In the rows, 128 means zero.
Each row of numbers stands for one node and depends on some of the facts below. Use the named rows to name the rest.

How the nodes are related:
badrubak: τ 653; Ω d; σ rafla
bamok: τ 295; Ω d; σ zeko
batri: τ 653; Ω c; σ rafla
bibrin: τ 295; Ω b; σ mokik
brabam: τ 295; Ω c; σ dedek
brade: τ 729; Ω c; μ stizikir, dolu; σ kigrar
braflo: τ 473; Ω e; σ kigrar
bragelom: τ 882; Ω b; σ fleva
bragur: τ 295
brakliflu: τ 473; Ω e; σ mokik
brenos: τ 473; Ω a; μ drovom, paplar, trede; σ vonek
brigrusi: τ 882
brila: τ 295; Ω b; σ zeko
briplos: τ 882; Ω b; σ paplar
brogom: τ 729; Ω c; μ geva; σ traman
broles: τ 729; Ω c; σ nomol
bruden: τ 653; Ω d; σ brigrusi
bruklur: τ 882; Ω a; σ gafo
dedek: τ 295
degrebron: τ 473; Ω a; σ lobras
diraklik: τ 773; Ω e; σ ploden
dolu: τ 882
dosun: τ 295; Ω e; σ lobras
dranos: τ 653; Ω b; σ rafla
dravul: τ 295; Ω b; σ mokik
drinol: τ 882; Ω e; σ rafla
drovom: τ 773; Ω a; σ lobras
drulitus: τ 882; Ω a; μ trato; σ brigrusi
fale: τ 773; Ω b; μ neklu; σ mokik
febrires: τ 773; Ω d; μ batri; σ zofla
fegroska: τ 653; Ω b; σ trede
fekli: τ 473; Ω c; μ skuflim; σ gafo
feplam: τ 882; Ω c; μ flibos, flada, bragur; σ paplar
fetir: τ 473; Ω e; σ fleski
fibral: τ 773; Ω a; σ truto
fibrir: τ 295; Ω a; σ paplar
flada: τ 473; Ω d; σ lele
flafla: τ 295; Ω e; σ grevi
flekom: τ 773; Ω e; μ moras; σ truto
fleski: τ 882
fleta: τ 882; Ω b; σ gafo
fleva: τ 773; μ vonek, luskir, naros, skuflim
flibos: τ 295; Ω b; σ rafla
flibro: τ 729; Ω c; μ skizem; σ klusti
fliklam: τ 473; Ω a; σ brigrusi
fliretrum: τ 729; Ω a; σ zeko
flisola: τ 773; Ω d; σ rafla
flumel: τ 653; Ω c; μ fibrir; σ stagron
flutruk: τ 882; Ω e; σ lobras
foski: τ 473; Ω c; σ lobras
gafo: τ 295
gakar: τ 882; Ω a; μ stipu, brabam, braflo, kabran; σ bragur
gaposkar: τ 295; Ω e; σ gafo
geklel: τ 653; Ω e; σ trede
geklogik: τ 473; Ω a; μ klidra; σ gafo
geva: τ 882; Ω b; σ zogri
gigas: τ 473; Ω b; σ kigrar
giklezi: τ 773; Ω b; σ nomol
gradrur: τ 729; Ω b; σ paplar
grevi: τ 882
gribul: τ 729
gritrek: τ 729; Ω d; σ paplar
grobol: τ 473; Ω c; μ retan; σ brigrusi
grokla: τ 473; Ω a; σ tokul
gruple: τ 473; Ω a; μ nake; σ lobras
guluras: τ 295; Ω c; σ gribul
kabran: τ 729; Ω c; σ zofla
katrinur: τ 473; Ω c; σ vonek
kedraska: τ 882; Ω e; σ zogri
kibes: τ 773; Ω c; σ lobras
kigrar: τ 882
klaskal: τ 882; Ω b; σ tremas
kleden: τ 295; Ω c; μ zubra, piplukul; σ gribul
klidra: τ 729; Ω d; σ zofla
klodru: τ 473; Ω a; σ dedek
klovun: τ 729; Ω a; σ stizikir
kluga: τ 653; Ω a; σ brigrusi
kluke: τ 295; Ω a; μ masi, neflak; σ lele
klusti: τ 653
klustiflas: τ 882; Ω c; σ dolu
klutun: τ 882; Ω e; σ grevi
kogram: τ 882; Ω b; σ bragur
latres: τ 729; Ω d; σ zofla
lavos: τ 773; Ω a; μ gigas, mesek; σ tremas
lele: τ 295; μ minir, luskir, bragur
leton: τ 773; Ω c; σ grevi
lobras: τ 729
luskir: τ 473; Ω c; σ lobras
mafun: τ 729; Ω c; σ paplar
masi: τ 729; Ω b; σ kigrar
mebil: τ 653; Ω c; σ gafo
mesek: τ 773; Ω b; σ ploden
minir: τ 295; Ω d; σ mokik
mokik: τ 729
mopul: τ 773; Ω b; μ troskor, brila; σ lobras
moras: τ 653; Ω d; σ trede
nake: τ 473; Ω c; σ brigrusi
naros: τ 473; Ω c; σ rafla
neflak: τ 295; Ω c; σ brigrusi
neklu: τ 773; Ω a; σ truto
nesti: τ 773; Ω c; σ klusti
nomol: τ 653
nopadok: τ 473; Ω c; μ diraklik, bibrin, neflak; σ mokik
paplar: τ 729
pidro: τ 729; Ω a; σ truto
piplukul: τ 473; Ω a; σ kigrar
piten: τ 653; Ω d; σ stagron
plabrem: τ 295; Ω a; σ dolu
plegodim: τ 773; Ω a; σ rafla
plifu: τ 882; Ω e; σ rafla
plisken: τ 729; Ω d; σ traman
plitra: τ 729; Ω a; σ traman
ploden: τ 473; μ kogram
plubun: τ 295; Ω c; σ vonek
plukli: τ 773; Ω a; σ kigrar
poplufas: τ 473; Ω a; σ klusti
puflal: τ 295; Ω e; μ plegodim, dravul; σ mokik
rafla: τ 773; μ zuskos, nomol
retan: τ 653; Ω c; σ brigrusi
rilil: τ 295; Ω b; μ plitra, kabran; σ zeko
rinim: τ 295; Ω e; σ mokik
rukol: τ 882; Ω a; σ tremas
simare: τ 473; Ω a; μ paplar; σ tokul
skekek: τ 295; Ω c; σ dolu
skidak: τ 773; Ω c; σ zeko
skifim: τ 653; Ω d; σ zeko
skizem: τ 882; Ω e; σ bragur
skomas: τ 882; Ω d; σ paplar
skuflim: τ 729; Ω e; σ zofla
solam: τ 882; Ω e; σ gafo
stagron: τ 773
stedil: τ 295; Ω e; μ plukli, fleski, dolu; σ zeko
stipu: τ 773; Ω d; σ dolu
stizikir: τ 729
tagu: τ 729; Ω e; σ nomol
testos: τ 773; Ω c; μ flada; σ ploden
tibun: τ 882; Ω b; μ truto; σ zogri
todru: τ 773; Ω c; σ truto
tokul: τ 729
traman: τ 882
trate: τ 295; Ω e; μ gaposkar, foski; σ stizikir
trato: τ 773; Ω c; σ ploden
trede: τ 773
trelak: τ 773; Ω d; μ stipu, moras; σ grevi
tremas: τ 295; μ bibrin, plubun
troklur: τ 295; Ω c; σ brigrusi
troskor: τ 729; Ω d; σ truto
trotigres: τ 473; Ω e; σ kigrar
truto: τ 773
truzin: τ 473; Ω b; μ bragelom; σ paplar
tuflam: τ 473; Ω b; σ lobras
tuplon: τ 773; Ω c; σ klusti
tusi: τ 773; Ω c; μ dolu; σ klusti
veplam: τ 473; Ω e; σ lobras
vesko: τ 773; Ω c; σ rafla
vezo: τ 882; Ω b; μ todru, troklur, mesek; σ mokik
vidromol: τ 295; Ω b; μ todru; σ zeko
vonek: τ 295
zaple: τ 882; Ω a; μ plisken, gaposkar, bragur; σ vonek
zeko: τ 882
zofla: τ 295; μ fleski, zubra, paplar
zogri: τ 295; μ batri, tagu, zeko
zubra: τ 773; Ω a; σ dolu
zunuk: τ 773; Ω c; μ degrebron, dravul; σ gafo
zuskos: τ 729; Ω c; σ zeko

Named rows:
poplufas: [112 132 110 115 102 137 110 152 110 137 137 159 146 101 120 120 138 114
 133 139 123 122 134 138 127 118 118 165 111 125 127 120]
fliretrum: [103 106  76 109  99 133  81 160  98 135 138 147 114  81 115 114 138 101
 128 131 119 113  88 127 128 120 118 160  95 126 126 120]
plegodim: [113 130 162 120  95 132 141 157 119 143 141 162 143 124 124 119 122 120
 130 136 116 112 128 149 102 111 101 141 103 135 152 112]
drulitus: [106 108  46 109 106 127  80 162  84 149 129 166 141  56 112 112 152  96
 124 120 124 113  99 125 119 126 101 157 100 114 137 121]
truzin: [109 130  86 123 107 138 111 148 109 143 133 157 124 116 116 114 130 103
 129 141 121 127 131 142 135 125 121 167 121 111 131 124]
klaskal: [108  95  66 119 102 136  98 155  90 149 132 143  96 102 106 120 142 105
 123 118 119 118 127 112 146 121 102 137 109 115 143 120]
flibos: [128 112 155 120 107 123 167 155 122 123 134 139  73 100 128 117 135 119
 115 138 123 130 152 122 114 113 112 115 118 120 161 118]
leton: [109 134 119 118  98 139 100 144 111 139 133 158 135 127 119 118 128 111
 133 142 121 121 116 139 128 115 113 183 115 118 128 124]
foski: [117 143 143 109  96 141 122 143 114 129 127 136  99 131 112 107 140 122
 130 142 136 127 109 105 145  97 113 161 128 109 140 105]
batri: [111  89 127 118 102 119 155 150  94 146 140 152 107  99 113 125 142 116
 119 115 115 111 161 107 113 117  85 110  90 134 168 108]
tusi: [106 131 140 134  96 147 105 155 103 139 132 156 177 105 121 120 128  92
 132 160 123 122 114 145 129 115 114 185 109  91 125 124]
vesko: [111 129 160 127  98 129 133 148 114 144 138 155 135 127 125 116 111 109
 129 141 118 117 125 150 107 116  97 156 110 123 162 118]
kibes: [106 157 135 117  96 145 117 139 111 146 131 148 144 141 110 108 131 111
 138 146 131 122 114 125 148 102 112 173 123 109 136 106]
troskor: [103  99  94 115  97 135  92 151 104 135 134 137  91 130 115 123 133  99
 127 130 117 107 118 105 136 119 102 172  99 127 130 118]
bamok: [111 130  79 113 119 131 125 132 114 130 131 167 129 100 123 115 154 106
 124 149 121 123 155 112 115 123 126 175 111 107 116 120]
solam: [106  96  82 116  98 131  92 154  79 138 134 143 119  87 108 121 147 109
 124 117 121 115 117 118 140 122 102 158 101 120 136 117]
traman: [107  96  81 116  99 131  84 156  81 138 135 137 121 110 114 133 144 101
 125 116 126 113 148 109 143 132  86 191 103 122 133 120]
tokul: [104 105  98 114  93 134  80 159  91 135 137 125 113 127 117 127 132  95
 129 124 125 111 135 115 145 132  97 201  97 123 131 124]
dedek: [114 129 108 113 111 132 124 144 102 125 135 150 147 122 124 128 148 108
 130 138 127 125 191 118 131 134 106 189 112 113 117 120]
paplar: [102  88 149 125  87 150  93 177  95 127 130 132 147 119 114 137 137  93
 129 143 120 102 125  94 139 117  92 169  83 106 114 121]

Name these rows:
No name comes twice in this set of rows, the named rows included.
[130 111 142 105 108 129 127 154 115 103 124 132  80 110 131 130 158 126
 120 137 131 126 167  93 129 115 106 187 117 123 122 123] -> bragur
[111 129  88 105 115 131 141 137 114 132 138 159 128 125 117 120 148 123
 133 134 118 124 185 116 130 122 114 144 108 124 126 114] -> brabam
[109 128  93 126 105 129 121 111  96 129 155 145 131  90 123 123 154 112
 127 145 119 138 157 149 145 124 145 185 120 116 119 116] -> puflal
[110  95  86 112 105 128 108 153  83 134 132 142 124 107 113 136 160 113
 125 112 124 114 177  94 142 130  86 171  99 123 131 115] -> nomol
[111  93  97 126 105 124 149 153  93 155 139 149 103  92 111 122 140 103
 116 116 118 118 151 123 121 124  95  99 102 120 174 111] -> dranos
[109 103  48 105 111 127  97 160  87 140 125 170 132  50 112 115 163 106
 123 121 124 116 125 105 117 124 103 133  97 115 134 114] -> kluga
[124 115 134 104 107 130 129 147 111 103 129 142  91  90 125 119 159 129
 122 140 125 130 140 108 127 112 122 153 117 117 125 118] -> gaposkar
[110  98 106 126 104 119 139 145  92 152 139 146 104  98 116 126 143 101
 115 118 120 113 162 118 114 127  87 127  98 119 169 110] -> badrubak
[105 131 109 111 106 137 115 139 124 140 134 162 116 161 119 120 128 125
 135 137 114 107 136 124 123 112 103 185 112 132 117 119] -> stipu
[110 117 142 123  99 148 117 163 110 130 132 159 171  95 120 127 144 109
 132 154 120 120 132 128 124 109 118 149 102 105 116 118] -> piplukul
[109  98  80 115 106 129  99 153  81 139 133 144 124  98 114 134 157 105
 123 115 128 119 173 102 143 133  91 180 101 117 133 118] -> klusti
[110 127 131 115  99 140 104 153 112 131 132 153 142 152 122 129 131 119
 134 140 121 113 143 127 130 120 102 209 111 124 116 126] -> truto
[ 99 103 110 131  91 140  82 165  86 142 136 134 147  85 112 121 131  75
 127 145 123 120  99 131 145 126 113 172  96  94 134 123] -> brade
[101 102  78 109 100 132  89 154 101 131 133 151  99 103 113 114 136 106
 128 134 115 109  92 110 131 114 113 158  94 128 127 121] -> zuskos
[122 137 154 106  96 139 124 149 120 122 123 131  86 123 115 108 143 125
 126 144 136 128  99  95 146  90 112 162 127 117 141 107] -> luskir

The same nodes again, as new rows of numbers:
Some nodes and their rows:
flumel: [104  76 131  89 120  50 126  63 153 113 114  87  87 102  94 110  85 111
 125 185 169  75  84 175 182  82 165 150  90 112 124  91  87]
stedil: [160 141  90 175 128  52 180  65 148 179 147 111  95 186  95 191  82 110
  99 119 109  87  72  97  95  91 161 128  84 108 114  96 124]
flibro: [146 149  88 131 176 106  79 161 125 109 141 105  95 112 100 194  83 111
 141 107 176  97  96  97 131 128 129  79  98 107 172  90 100]
bragur: [156  92 155 125 141 135  72 100 141 168 100 150 145 168 128 133 178 175
 105 119 119 143 143 109 109 166 112 115 179 111 101 171  92]
feplam: [141 124 112  96 129  56 133  74 148 148 143 117 110 103  88 190  83 111
 166 158 162 114 122 121 113 169 163 116 146 109 165 101  87]
fleta: [108  93 139 110 129  98 123 112 118 135 136 127 133 134 137 105 175 146
 147 149 135 107 129 151 123 127 131 123 146 119  97 134  95]
plegodim: [ 98 142 150 170 150  92 105 139  77 147 136 138 162 106 152 108 183 163
 177  85 167 146 187 176 169 141 164 141 164 175 117 115 139]
puflal: [171 143  96 120 155  63 138  93 148 172 142 124 126 106  92 190  83 110
 141 126 103 129  85  98 108 166 164  84 132 107 164 100  94]
foski: [148 140 101 149 123 127 100 161 138 132  83 134 131 169 160 148 131 170
 129  96  92 139 100 131 174 130 119 132 156 154  99 170  91]
trede: [119 129 166 172 111 134  77 113 109 145  90 103 149 158 155 103 179 162
 162  95 177 148 186 137 119 159 158 120 123 118 102 127 139]
flafla: [161 115 121 160 159 128  89 139 139 177 130 159 153 161 116 141 168 165
 116 108  83 116  84 120 139 149 138 113 161 128  85 143 109]
brigrusi: [124  85 159 107 124 131  83  85 141 131  93 116 129 156 176 101 169 145
 118 144 166 116 173 124 120 140 121 126 128 125  99 170 114]
vezo: [129 134 115  90 125  52 159  75 142 132 144  93 104 104  90 188  84 111
 168 164 167 127 142 111 105 167 161  91 132 110 168 101  87]
mesek: [104 134 146 134 115 120 131 152  96 151 138 130 156 123 155 108 174 163
 178 102 175 139 184 154 106 162 161 136 170 116 124 143 108]
rukol: [105  88 142 122 151  96 116  83  92 123 115 140 138 122 130 106 172 138
 153 113 103 126 137 166 143 133 133 126 113 126 110 116 128]
dedek: [150 100 161 150 128 131  73  90 140 162  96 131 138 185 155 118 177 169
 101 111 115 142 142 105 112 157 107 106 143 112  89 165 102]
geva: [109  95 142 108 126  93 116 110 122 139 133 126 132 130 139 108 177 147
 144 146 136 112 136 151 129 133 135 129 151 120  97 137  93]
stipu: [106 130 154 137 109 135 121 162 144 165 135 124 161 126 133 136 181 173
 177 130 174 122 185 149 106 160 161 152 177 118 102 170 100]
tusi: [100 148  86 165 112  52 182  87 143 154 147  93 106 169 166 174  82 111
 138 101 176  89 173 103  96  98 163 156  84 108 149 149 136]
truto: [114 115 164 162 112 137  78 121 111 152 101 120 152 160 162 101 171 170
 165  96 177 143 187 135 107 164 158 142 140 113 109 158 128]

Rows to name:
No name comes twice in this set of rows, the named rows included.
[117 143 133 165 110 116 158 158 125 162  84 122 153 138 154 108 148 167
 176  89 135 147 184 169 160 159 163 151 161 147  90 178 102] -> kibes
[150 138 100 146 128 128  99 163 139 130  85 138 132 162 156 152 127 173
 134  99  92 141  97 133 171 140 122 135 168 152 101 171  88] -> luskir
[121 135 120  96 119  49 157  70 140 137 140  90  98 103  89 184  82 110
 157 154 169 130 148 118 114 164 164  96 124 108 164 100  87] -> tibun
[127 121 123 115 138 138  77 168 149 137 133 138 152 156 139 184 175 176
 135 148 146 102 128 107 118 144  97 135 178 121 115 164  90] -> flada
[128 135 101 139 142 111 111 152  94 117  80 125 129 170 168 139 131 166
 142  89  87 149 114 148 177 131 102 110 125 142 127 152 110] -> degrebron
[149 138 112 158 142 138  69 163 113 109  80 107 100 190 200 134 100 177
 103  94 171 131 148 100 175  78  78 102 109 139 134 144 110] -> lobras
[121 117 156 175 111 133 106 143  97 168 144 157 154 137 100 104 173 172
 175  99 157 117 170 155 101 160 161 146 128 109  88  99 128] -> skidak
[163 137  93 166 132 132  90 164 133 148  83 137 134 174 150 141 102 171
 130  92  86 133  87 129 183 109 140 132 155 163  94 164 100] -> veplam
[169 145 101 134 150  61 115  91 150 178 139 125 125 106  91 191  82 112
 132 121 101 136  87 103 119 167 163  89 144 107 160 104  91] -> trate
[161 147 166 175 117 133  68 156  90 110  79  87  97 187 166 131 171 127
 106  93 164 138 170  99 182  75  74  73  86 141 136  89 147] -> paplar
[138  79 164 154 117 131  71  71 124 150 111 136 114 170 101 103 174 168
 108 140 153 112 152 132 115 141 136 134 118 109  82 117 109] -> zeko
[124 149 122 134 112  62 165 114 132 156 142 104 136 106  91 186  81 111
 179 107 177 140 185 119 101 166 165 121 124 110 169  98 101] -> zunuk

